Below is a small trained network, with its code and all its weights. Each question gives an input and a class and asks what happens when units are switched off, that is, made to give their printed mean instead of their output.

import numpy as np


def w(rows, s, z=0):
    codes = np.array(rows[::2]) - 128.0
    scale = np.full(codes.shape[1], s)
    scale[-1] = z or s
    return codes * scale


def norm(h):
    return h / np.sqrt((h * h).mean(-1, keepdims=True) + 1e-5)


def f(y):
    return np.maximum(y, 0)


def log_softmax(a):
    a = a - a.max(-1, keepdims=True)
    return a - np.log(np.exp(a).sum(-1, keepdims=True))


def net(x, mask):
    res = np.array(x, float).reshape(1, 8) / 4 @ E
    u = 0
    for l in range(3):
        y = f(norm(res) @ A[l][:, :-1].T + A[l][:, -1])
        res = res + np.where(mask[u : u + 13], y, B[l][:, -1]) @ B[l][:, :-1]
        u += 13
    return log_softmax(norm(res)[-1] @ U[:, :-1].T + U[:, -1])


A, B = {}, {}
E = w([
[118,80,168,136,93,67],'x0',
[166,115,76,183,63,95],'x1',
[132,46,56,109,175,85],'x2',
[184,160,96,164,111,158],'x3',
[82,184,110,188,207,118],'x4',
[171,113,64,93,167,93],'x5',
[93,173,96,62,92,72],'x6',
[140,73,254,125,152,90],'x7',
],0.0068)
A[0] = w([
[102,101,122,92,171,58,166],'L0N0',
[121,68,28,74,82,167,57],'L0N1',
[125,158,83,147,195,78,152],'L0N2',
[120,116,61,127,195,108,120],'L0N3',
[105,128,197,146,254,55,109],'L0N4',
[56,136,132,156,168,178,55],'L0N5',
[135,175,218,148,108,156,142],'L0N6',
[178,180,70,143,135,140,102],'L0N7',
[78,133,92,163,80,79,86],'L0N8',
[175,75,172,151,169,123,36],'L0N9',
[76,172,194,91,90,131,151],'L0N10',
[150,53,175,208,124,166,42],'L0N11',
[95,135,140,120,90,176,3],'L0N12',
],0.0095,0.0048)
B[0] = w([
[225,73,140,138,109,16,230],'L0N0',
[227,162,140,117,192,59,208],'L0N1',
[155,172,109,203,79,159,228],'L0N2',
[199,126,11,86,164,153,225],'L0N3',
[252,216,180,167,180,62,254],'L0N4',
[49,202,111,136,153,157,183],'L0N5',
[199,21,196,130,102,168,223],'L0N6',
[116,105,115,135,123,253,204],'L0N7',
[111,104,89,249,124,82,169],'L0N8',
[164,82,126,120,153,59,181],'L0N9',
[68,223,140,108,138,218,215],'L0N10',
[94,7,2,113,239,84,204],'L0N11',
[219,132,144,164,34,215,136],'L0N12',
],0.0054,0.0051)
A[1] = w([
[111,148,154,167,184,209,122],'L1N0',
[76,179,187,89,132,141,177],'L1N1',
[226,52,93,127,135,144,241],'L1N2',
[96,116,123,129,255,113,158],'L1N3',
[130,125,142,75,32,133,35],'L1N4',
[126,149,212,105,91,134,148],'L1N5',
[101,96,129,32,124,128,51],'L1N6',
[123,145,221,145,178,52,86],'L1N7',
[117,118,165,76,188,131,146],'L1N8',
[150,133,52,24,124,52,117],'L1N9',
[111,197,115,111,62,92,149],'L1N10',
[97,227,113,67,87,104,176],'L1N11',
[51,66,152,191,12,82,4],'L1N12',
],0.0097,0.0035)
B[1] = w([
[48,123,165,97,135,80,174],'L1N0',
[73,131,147,138,158,164,159],'L1N1',
[61,132,130,125,134,118,247],'L1N2',
[99,179,141,170,62,164,182],'L1N3',
[86,167,93,192,97,140,139],'L1N4',
[157,167,50,109,157,148,158],'L1N5',
[109,128,166,149,76,104,136],'L1N6',
[229,108,144,58,88,254,171],'L1N7',
[154,105,156,199,84,87,156],'L1N8',
[129,39,152,110,147,111,184],'L1N9',
[100,111,140,140,157,103,148],'L1N10',
[121,45,157,89,136,126,159],'L1N11',
[111,122,73,57,61,84,145],'L1N12',
],0.0097,0.011)
A[2] = w([
[242,57,108,124,182,202,89],'L2N0',
[121,151,139,210,234,150,143],'L2N1',
[170,83,93,227,71,149,187],'L2N2',
[140,176,84,178,112,88,167],'L2N3',
[139,101,19,99,95,204,180],'L2N4',
[135,122,145,109,92,223,237],'L2N5',
[38,100,87,117,129,210,101],'L2N6',
[118,209,165,52,96,205,189],'L2N7',
[151,124,198,58,103,135,130],'L2N8',
[113,130,1,98,129,134,212],'L2N9',
[142,52,194,131,109,187,213],'L2N10',
[180,114,203,102,67,224,102],'L2N11',
[55,83,82,143,76,98,5],'L2N12',
],0.0097,0.0029)
B[2] = w([
[32,90,141,77,109,179,235],'L2N0',
[150,161,60,162,32,91,222],'L2N1',
[166,128,163,92,167,85,222],'L2N2',
[147,130,160,174,71,146,179],'L2N3',
[143,163,190,134,156,198,231],'L2N4',
[144,108,135,163,97,73,225],'L2N5',
[124,97,80,182,208,67,236],'L2N6',
[144,154,40,254,98,107,232],'L2N7',
[179,122,40,185,170,35,196],'L2N8',
[167,198,222,58,146,188,254],'L2N9',
[150,83,124,108,194,44,250],'L2N10',
[191,152,81,87,130,117,220],'L2N11',
[148,108,166,157,77,118,188],'L2N12',
],0.0081,0.0063)
U = w([
[177,215,111,208,134,143,207],'0',
[85,136,162,111,40,135,2],'1',
[133,159,136,33,196,216,61],'2',
[6,136,106,188,136,113,64],'3',
[176,37,141,97,144,74,206],'4',
],0.018,0.0051)

Each question gives the input, the list of numbers given to net, and the class t.
The units are the neurons (one row each of A and B). Each row of codes is followed by its name. A weight is (code - 128) times the scale printed after its matrix; where a second scale follows, it is the last column's (A, B and U).
mask holds one flag per neuron, layer by layer. A switched-off neuron (its flag False) gives its mean, the last column of its row in B, instead of its output. The means were averaged over made-up inputs and are rounded, as every weight is.
A unit's drop is (log p(t) with every unit on - log p(t) with that unit switched off) / (log p(t) with every unit on - log p(t) with every unit switched off).
The circuit of an input: a set's keep is (log p(t) with only the set's units on - log p(t) with every unit switched off) / (log p(t) with every unit on - log p(t) with every unit switched off). Starting from the 12 units with the biggest drops (on a tie, the unit counted first), units are removed one at a time, each time the one whose removal leaves the highest keep (on an exact tie, the one counted first), for as long as the keep stays at least 0.8.
units of the circuit, in order: the units of the circuit, biggest drop first
k most important neurons: the k neurons with the biggest drops, biggest first
top k neurons in layer l: the k neurons of layer l with the biggest drops, biggest first
drop when u is switched off: that unit's drop, to one decimal
input [-2,5,-6,2,-3,7,0,-5], class 2: most important neuron -> (L1N3)
input [-1,7,-3,-8,2,2,5,-7], class 4: 2 most important neurons -> (L1N11; L1N9)
input [5,-7,0,6,6,4,3,8], class 0: 3 most important neurons -> (L0N4; L1N9; L1N11)
input [-1,4,1,5,2,3,4,-6], class 2: units of the circuit, in order -> (L2N9; L2N7)
input [1,-1,7,-6,8,5,6,-8], class 2: top 3 neurons in layer 1 -> (L1N9; L1N8; L1N0)
input [-6,5,-6,-2,7,-4,0,0], class 3: units of the circuit, in order -> (L1N0; L0N4)
input [-3,4,4,4,1,6,-6,3], class 2: 2 most important neurons -> (L0N3; L2N9)
input [3,8,-3,8,0,-7,5,5], class 1: top 3 neurons in layer 0 -> (L0N4; L0N1; L0N8)
input [-1,-3,-5,1,-5,-7,8,-1], class 0: top 2 neurons in layer 1 -> (L1N2; L1N5)
input [6,-6,-2,-7,3,3,-6,-2], class 0: 2 most important neurons -> (L1N3; L1N9)
input [0,7,2,-3,5,4,8,-5], class 4: 3 most important neurons -> (L1N9; L1N7; L2N7)
input [0,8,-7,6,3,-5,-2,5], class 4: 2 most important neurons -> (L0N6; L0N11)
input [4,4,8,4,7,-7,3,4], class 0: 2 most important neurons -> (L0N8; L1N9)
input [-5,1,8,3,8,-1,8,5], class 0: units of the circuit, in order -> (L0N2)
input [-8,1,6,8,0,-3,6,6], class 2: 2 most important neurons -> (L0N3; L1N3)
input [-5,-8,-2,-2,2,4,5,4], class 0: 2 most important neurons -> (L2N7; L0N10)
input [1,0,-2,3,0,-2,-8,-7], class 3: top 3 neurons in layer 1 -> (L1N0; L1N7; L1N5)
input [6,1,4,-8,6,-6,6,6], class 0: top 3 neurons in layer 2 -> (L2N7; L2N8; L2N11)
input [2,-7,-3,-4,-4,-2,-3,-8], class 3: drop when L1N0 is switched off -> 0.2
input [-3,4,2,-5,2,4,-2,-6], class 2: units of the circuit, in order -> (L2N9)
